The rows lie along a hidden order. The number after each row says roughly how far along it the row is, from 0 to 9. A new part has a new order.
In the rows, 128 means zero.
126; 118; 154; 119; 122; 139; 148; 125; 137; 165; 112; 131; 131; 111; 95; 129; 137; 132; 137; 70; 131; 143; 141; 130; 145; 126; 107; 128; 119; 139; 127
3
111; 111; 145; 113; 123; 137; 131; 121; 114; 140; 115; 136; 130; 95; 70; 132; 130; 135; 142; 79; 122; 159; 130; 127; 154; 133; 99; 124; 112; 147; 119
4
81; 112; 135; 162; 126; 152; 166; 116; 98; 243; 131; 139; 128; 88; 108; 146; 109; 128; 118; 168; 110; 136; 115; 133; 167; 152; 98; 113; 113; 148; 93
9
124; 117; 168; 116; 125; 139; 146; 125; 143; 146; 114; 131; 130; 100; 88; 128; 138; 129; 146; 75; 134; 152; 141; 134; 144; 123; 99; 128; 120; 146; 135
3
101; 116; 142; 130; 120; 143; 149; 118; 105; 196; 127; 136; 120; 75; 89; 136; 118; 123; 122; 138; 119; 144; 116; 135; 158; 155; 102; 119; 118; 155; 106
7
122; 116; 157; 115; 123; 135; 137; 127; 145; 140; 114; 133; 134; 115; 103; 130; 137; 134; 141; 44; 133; 147; 142; 128; 145; 123; 108; 129; 120; 138; 135
3
112; 120; 144; 121; 117; 142; 145; 119; 106; 192; 125; 134; 121; 93; 98; 133; 119; 125; 125; 108; 119; 133; 120; 131; 155; 148; 103; 120; 118; 148; 109
6
112; 115; 136; 127; 113; 142; 150; 117; 112; 237; 124; 131; 122; 112; 112; 139; 117; 130; 121; 116; 118; 132; 129; 129; 150; 151; 99; 119; 120; 142; 101
6
129; 128; 144; 122; 117; 133; 154; 131; 150; 202; 114; 125; 135; 159; 120; 136; 138; 133; 134; 92; 144; 124; 151; 126; 135; 111; 119; 133; 129; 121; 146
2
157; 122; 154; 93; 124; 124; 114; 133; 161; 19; 116; 126; 131; 129; 85; 117; 149; 129; 150; 55; 146; 147; 149; 131; 134; 119; 116; 139; 122; 132; 158
0

158; 134; 98; 95; 89; 116; 156; 133; 127; 138; 123; 123; 146; 141; 150; 144; 97; 124; 154; 129; 128; 111; 71
0
150; 76; 110; 123; 101; 115; 161; 84; 62; 136; 127; 147; 155; 85; 142; 136; 37; 145; 161; 131; 146; 117; 84
0
122; 132; 121; 107; 131; 116; 142; 136; 141; 151; 119; 140; 103; 159; 115; 114; 59; 102; 139; 114; 149; 122; 110
4
86; 162; 124; 98; 148; 148; 162; 108; 174; 127; 93; 154; 123; 173; 115; 93; 103; 70; 171; 134; 165; 125; 72
7
159; 122; 146; 118; 93; 156; 134; 221; 118; 132; 125; 111; 132; 174; 133; 162; 245; 135; 54; 108; 98; 133; 142
9
98; 143; 117; 114; 129; 133; 133; 136; 123; 133; 109; 122; 107; 194; 117; 95; 123; 131; 118; 123; 124; 135; 127
7
111; 77; 157; 213; 171; 87; 122; 86; 154; 116; 101; 137; 133; 11; 87; 35; 122; 157; 165; 141; 141; 129; 189
0
111; 121; 142; 161; 147; 139; 109; 85; 144; 114; 114; 73; 124; 97; 130; 115; 115; 120; 143; 139; 141; 130; 178
7
158; 105; 139; 154; 144; 89; 158; 75; 116; 130; 104; 88; 144; 104; 114; 100; 126; 113; 159; 129; 162; 146; 182
1
149; 80; 137; 157; 161; 102; 142; 138; 77; 116; 121; 93; 143; 112; 108; 118; 147; 149; 166; 118; 123; 116; 148
0
119; 124; 79; 130; 127; 110; 165; 60; 119; 128; 52; 194; 119; 98; 137; 78; 1; 98; 163; 147; 179; 145; 39
4
148; 134; 104; 57; 110; 94; 187; 162; 116; 154; 135; 147; 131; 141; 140; 155; 67; 122; 119; 128; 123; 122; 57
0
129; 132; 118; 108; 137; 143; 130; 124; 134; 145; 99; 170; 129; 182; 135; 72; 162; 131; 128; 110; 135; 175; 99
6
119; 149; 153; 118; 147; 106; 159; 99; 164; 128; 114; 101; 120; 42; 111; 130; 116; 112; 154; 147; 141; 73; 189
3
125; 124; 143; 117; 134; 169; 118; 179; 130; 118; 79; 158; 106; 126; 136; 121; 165; 99; 120; 126; 155; 135; 139
9
